Below are the code and all the weights of a small trained network. Each question names an input and a class and asks about switching units off, where a switched-off unit gives its printed mean instead of its output.

import numpy as np


def w(rows, s, z=0):
    codes = np.array(rows[::2]) - 128.0
    scale = np.full(codes.shape[1], s)
    scale[-1] = z or s
    return codes * scale


def f(y):
    return y / 2 * (1 + np.tanh(0.7978845608 * (y + 0.044715 * y**3)))


def log_softmax(a):
    a = a - a.max(-1, keepdims=True)
    return a - np.log(np.exp(a).sum(-1, keepdims=True))


def net(x, mask):
    res = np.array(x, float).reshape(1, 5) / 4 @ E
    y = f(res @ A[0][:, :-1].T + A[0][:, -1])
    res = res + np.where(mask, y, B[0][:, -1]) @ B[0][:, :-1]
    return log_softmax(res[-1] @ U[:, :-1].T + U[:, -1])


A, B = {}, {}
E = w([
[79,70,130,134,123,68,201,156],'x0',
[88,3,131,146,105,220,83,142],'x1',
[91,170,129,157,78,167,24,233],'x2',
[178,86,137,101,144,69,54,30],'x3',
[226,136,143,149,225,196,132,162],'x4',
],0.0045)
A[0] = w([
[109,170,131,128,109,90,106,155,160],'N1',
[180,163,122,124,150,108,123,119,183],'N2',
[108,121,126,122,125,105,191,115,83],'N3',
[112,141,125,132,106,147,108,98,247],'N4',
[136,63,128,121,126,106,84,87,106],'N5',
[91,145,131,130,121,90,213,147,193],'N6',
[133,95,129,134,142,180,146,153,198],'N7',
[134,79,130,123,129,113,102,107,137],'N8',
[89,180,130,127,108,150,140,192,91],'N9',
[115,161,129,121,102,174,140,60,196],'N10',
[141,79,122,129,146,202,156,163,169],'N11',
[112,129,129,130,115,195,6,161,125],'N12',
[126,132,130,125,125,134,132,120,146],'N13',
[218,176,133,124,170,128,143,117,120],'N14',
[125,133,128,129,128,121,132,126,122],'N15',
[133,154,122,127,117,66,83,108,100],'N16',
[124,131,129,129,126,132,131,139,161],'N17',
[107,90,129,128,127,79,181,97,160],'N18',
],0.019,0.0015)
B[0] = w([
[106,108,123,125,183,98,102,217,159],'N1',
[179,172,139,144,174,77,157,129,183],'N2',
[155,91,123,112,87,117,183,134,176],'N3',
[114,179,103,81,122,140,106,118,150],'N4',
[68,104,118,165,125,90,40,71,199],'N5',
[145,30,63,120,128,121,199,164,206],'N6',
[114,109,195,121,145,191,139,142,186],'N7',
[103,106,135,160,120,110,76,89,171],'N8',
[102,96,22,182,172,172,70,137,202],'N9',
[81,209,89,73,117,166,177,90,153],'N10',
[103,99,231,132,154,219,154,135,211],'N11',
[251,152,126,118,11,187,59,177,255],'N12',
[123,138,123,121,126,132,137,125,130],'N13',
[210,207,122,209,185,91,170,77,221],'N14',
[128,124,123,120,131,119,132,133,128],'N15',
[91,137,218,83,164,81,119,186,163],'N16',
[136,117,117,125,139,145,120,122,134],'N17',
[132,73,136,103,51,68,154,81,210],'N18',
],0.028,0.0084)
U = w([
[64,148,223,54,195,71,111,202,44],'0',
[71,89,28,171,197,163,109,179,46],'1',
[141,43,109,80,39,75,216,117,24],'2',
[28,112,136,161,103,68,42,34,183],'3',
[66,99,243,130,177,215,165,131,254],'4',
[199,229,132,195,217,78,188,82,129],'5',
[210,169,131,120,3,180,59,168,211],'6',
[47,243,99,31,104,122,160,56,131],'7',
],0.0049,0.00053)

Each question gives the input, the list of numbers given to net, and the class t.
The units are the neurons (one row each of A and B). Each row of codes is followed by its name. A weight is (code - 128) times the scale printed after its matrix; where a second scale follows, it is the last column's (A, B and U).
mask holds one flag per neuron, in row order. A switched-off neuron (its flag False) gives its mean, the last column of its row in B, instead of its output. The means were averaged over made-up inputs and are rounded, as every weight is.
A unit's drop is (log p(t) with every unit on - log p(t) with that unit switched off) / (log p(t) with every unit on - log p(t) with every unit switched off).
The circuit of an input: a set's keep is (log p(t) with only the set's units on - log p(t) with every unit switched off) / (log p(t) with every unit on - log p(t) with every unit switched off). Starting from the 12 units with the biggest drops (on a tie, the unit counted first), units are removed one at a time, each time the one whose removal leaves the highest keep (on an exact tie, the one counted first), for as long as the keep stays at least 0.8.
units of the circuit, in order: the units of the circuit, biggest drop first
most important unit: the unit with the biggest drop
top k neurons: the k neurons with the biggest drops, biggest first
drop when u is switched off: that unit's drop, to one decimal
input [1,2,-5,-7,1], class 4: most important unit	N11
input [8,-5,3,7,-4], class 2: top 3 neurons	[N18 N6 N11]
input [-1,-2,-3,-8,-6], class 2: top 2 neurons	[N3 N6]
input [-2,-1,-2,-6,-5], class 1: units of the circuit, in order	[N9 N12]
input [-2,-3,1,3,-3], class 0: units of the circuit, in order	[N16 N12]
input [-4,0,-5,2,-2], class 3: top 2 neurons	[N12 N5]
input [2,-4,1,-5,-7], class 1: top 3 neurons	[N9 N1 N12]
input [-2,8,-2,-6,-6], class 4: top 2 neurons	[N11 N7]
input [-4,-8,-8,2,-5], class 5: top 3 neurons	[N14 N2 N12]
input [4,2,-5,3,6], class 5: top 2 neurons	[N14 N12]
input [7,-6,5,5,-3], class 0: top 2 neurons	[N16 N1]
input [7,-3,6,4,0], class 0: top 2 neurons	[N12 N16]
input [4,7,-4,5,7], class 4: drop when N7 is switched off	0.4
input [-1,-7,7,7,4], class 5: most important unit	N14
input [-1,0,-6,5,-1], class 3: drop when N5 is switched off	0.2
input [3,7,1,-3,3], class 4: drop when N11 is switched off	1.1
input [-6,-8,4,8,-7], class 0: drop when N16 is switched off	0.3
